Below is a small trained network, with its code and all its weights. Each question gives an input and a target symbol and asks what happens when units are switched off, that is, made to give their printed mean instead of their output.

import numpy as np


def w(rows, s, z=0):
    codes = np.array(rows[::2]) - 128.0
    scale = np.full(codes.shape[1], s)
    scale[-1] = z or s
    return codes * scale


def f(y):
    return np.maximum(y, 0)


def softmax(a):
    e = np.exp(a - a.max(-1, keepdims=True))
    return e / e.sum(-1, keepdims=True)


def log_softmax(a):
    a = a - a.max(-1, keepdims=True)
    return a - np.log(np.exp(a).sum(-1, keepdims=True))


def net(x, mask):
    ids = ['αβεθπτφ'.index(c) for c in x.split()]
    T = len(ids)
    res = E[ids] + P[:T]
    u = 0
    for l in range(2):
        q, k, v = (res @ M[l].T for M in (Q, K, V))
        z = softmax(np.where(np.tri(T) > 0, q @ k.T / 3**0.5, -1e9)) @ v
        res = res + np.where(mask[u], z, O[l][:, -1]) @ O[l][:, :-1]
        u += 1
        y = f(res @ A[l][:, :-1].T + A[l][:, -1])
        res = res + np.where(mask[u : u + 4], y, B[l][:, -1]) @ B[l][:, :-1]
        u += 4
    return log_softmax(res[-1] @ U[:, :-1].T + U[:, -1])


Q, K, V, O, A, B = {}, {}, {}, {}, {}, {}
E = w([
[40,171,53,195,49,107,106,228,127],'α',
[244,193,156,131,25,144,124,56,44],'β',
[155,44,75,211,115,203,219,201,182],'ε',
[97,136,57,33,98,124,114,78,211],'θ',
[154,188,96,83,169,182,23,125,4],'π',
[118,163,136,105,60,221,134,222,68],'τ',
[233,202,120,115,169,86,50,161,197],'φ',
],0.015)
P = w([
[117,69,243,144,233,42,114,102,191],'0',
[113,100,113,136,164,132,76,75,69],'1',
[116,68,89,119,126,121,107,104,41],'2',
[126,59,112,147,132,145,100,102,52],'3',
[120,88,159,198,144,205,95,97,77],'4',
[113,108,181,222,146,255,94,97,84],'5',
[146,101,123,188,131,176,123,129,85],'6',
[128,101,132,164,113,181,169,116,139],'7',
[91,111,128,181,104,232,148,64,138],'8',
],0.0084)
Q[0] = w([
[87,121,2,232,166,130,146,188,102],'L0H0',
[56,157,181,105,188,40,170,97,127],'L0H0',
[119,83,192,213,152,23,192,104,76],'L0H0',
],0.008)
K[0] = w([
[174,114,159,136,45,128,83,59,111],'L0H0',
[116,133,110,1,181,201,28,169,141],'L0H0',
[115,137,114,18,225,139,129,114,135],'L0H0',
],0.0077)
V[0] = w([
[47,183,184,55,171,75,64,244,139],'L0H0',
[125,178,5,255,65,125,57,213,168],'L0H0',
[122,47,75,176,173,203,178,143,155],'L0H0',
],0.0065)
O[0] = w([
[25,116,168,153,132,149,43,162,177,22],'L0H0',
[188,186,95,191,97,73,133,172,29,253],'L0H0',
[147,6,65,169,146,106,143,104,50,150],'L0H0',
],0.013,0.0055)
A[0] = w([
[96,127,98,124,248,159,105,102,164,70],'L0N0',
[147,165,161,176,137,156,145,3,122,254],'L0N1',
[177,199,150,193,134,202,144,123,149,101],'L0N2',
[136,76,91,100,77,182,144,133,67,65],'L0N3',
],0.0068,0.0044)
B[0] = w([
[90,97,89,9,160,164,92,179,106,151],'L0N0',
[135,137,149,82,108,96,205,175,172,238],'L0N1',
[141,115,86,133,115,61,105,110,76,211],'L0N2',
[121,136,149,148,146,101,140,155,198,254],'L0N3',
],0.012,0.0088)
Q[1] = w([
[82,11,88,240,166,80,96,144,66],'L1H0',
[44,131,154,145,105,176,42,254,165],'L1H0',
[77,71,180,133,224,190,8,49,209],'L1H0',
],0.0049)
K[1] = w([
[129,99,2,163,131,114,160,153,72],'L1H0',
[109,170,123,133,35,99,144,108,86],'L1H0',
[150,160,58,98,151,119,132,59,75],'L1H0',
],0.0091)
V[1] = w([
[144,175,238,254,166,248,108,147,55],'L1H0',
[113,131,126,44,122,241,216,125,143],'L1H0',
[191,144,56,99,203,114,13,91,69],'L1H0',
],0.0055)
O[1] = w([
[132,136,201,2,68,203,197,216,81,2],'L1H0',
[84,50,207,71,147,158,77,136,32,122],'L1H0',
[78,217,230,184,226,209,184,84,133,94],'L1H0',
],0.0088,0.0073)
A[1] = w([
[134,118,140,181,126,98,125,124,49,70],'L1N0',
[156,145,103,38,2,96,162,252,157,87],'L1N1',
[202,21,99,97,175,239,160,107,159,4],'L1N2',
[190,115,166,89,135,146,58,119,143,151],'L1N3',
],0.0061,0.0028)
B[1] = w([
[85,147,57,86,115,154,40,57,176,193],'L1N0',
[144,146,114,80,135,216,97,100,117,249],'L1N1',
[118,124,167,204,77,80,87,107,53,147],'L1N2',
[103,180,195,173,175,8,197,117,74,152],'L1N3',
],0.011,0.016)
U = w([
[112,159,109,128,93,162,80,153,121,52],'α',
[104,94,181,98,43,80,90,169,80,173],'β',
[161,64,93,126,178,163,144,175,107,227],'ε',
[102,93,139,133,144,210,82,50,165,1],'θ',
[85,127,161,148,145,143,148,137,2,132],'π',
[164,62,184,108,120,190,60,184,100,227],'τ',
[150,167,164,161,158,109,122,182,149,20],'φ',
],0.0077,0.0034)

Each question gives the input, a string of symbols that net reads in full, and the target symbol t.
The units are the heads (3 rows each of Q, K, V and O) and the neurons (one row each of A and B). Each row of codes is followed by its name. A weight is (code - 128) times the scale printed after its matrix; where a second scale follows, it is the last column's (O, A, B and U).
mask holds one flag per unit, layer by layer, with each layer's heads first. A switched-off unit (its flag False) gives its mean, the last column of its rows in O or B, instead of its output. The means were averaged over made-up inputs and are rounded, as every weight is.
A unit's drop is (log p(t) with every unit on - log p(t) with that unit switched off) / (log p(t) with every unit on - log p(t) with every unit switched off).
The circuit of an input: a set's keep is (log p(t) with only the set's units on - log p(t) with every unit switched off) / (log p(t) with every unit on - log p(t) with every unit switched off). Starting from all 10 units, units are removed one at a time, each time the one whose removal leaves the highest keep (on an exact tie, the one counted first), for as long as the keep stays at least 0.8.
units of the circuit, in order: the units of the circuit, biggest drop first
unit that matters most: the unit with the biggest drop
top k neurons: the k neurons with the biggest drops, biggest first
top k neurons in layer l: the k neurons of layer l with the biggest drops, biggest first
input θ ε τ π π θ β π τ, target θ: units of the circuit, in order : L1H0, L0H0, L0N0
input β θ τ π ε τ, target β: units of the circuit, in order : L0H0, L1H0
input π ε β π θ π τ ε π, target π: units of the circuit, in order : L1H0, L0H0, L0N0
input φ ε π ε ε α τ β α, target φ: units of the circuit, in order : L0H0, L1H0, L1N0, L0N1
input ε τ ε θ τ τ τ, target ε: units of the circuit, in order : L0H0
input τ π θ β ε α, target τ: units of the circuit, in order : L1H0, L0H0, L1N1, L0N2
input θ π φ, target φ: units of the circuit, in order : L1N1, L1H0
input φ φ φ α π τ β π, target φ: units of the circuit, in order : L1H0, L1N1
input α ε θ φ π π β ε ε, target α: units of the circuit, in order : L1H0, L1N1, L0H0
input α θ τ τ π, target α: units of the circuit, in order : L0H0, L1H0
input θ ε θ φ θ φ π, target ε: units of the circuit, in order : L0N3, L0H0
input β ε α π, target β: top 2 neurons : L1N1, L1N3
input π π π θ α α τ, target α: top 2 neurons in layer 1 : L1N1, L1N0
input π π π π π, target π: unit that matters most : L1H0
input φ π α ε θ θ β, target φ: top 4 neurons : L0N3, L0N0, L0N1, L1N1
input π φ ε θ α β, target π: top 4 neurons : L0N1, L0N0, L1N1, L0N2
input β β π π β φ, target β: top 2 neurons : L0N1, L1N3
input β φ π, target β: top 3 neurons : L0N1, L1N3, L1N1
input φ φ β, target φ: top 4 neurons : L0N0, L0N1, L1N1, L1N0
input θ ε θ β ε π α, target θ: top neuron in layer 0 : L0N0
input β θ α τ θ π α, target β: top 2 neurons : L0N1, L1N1
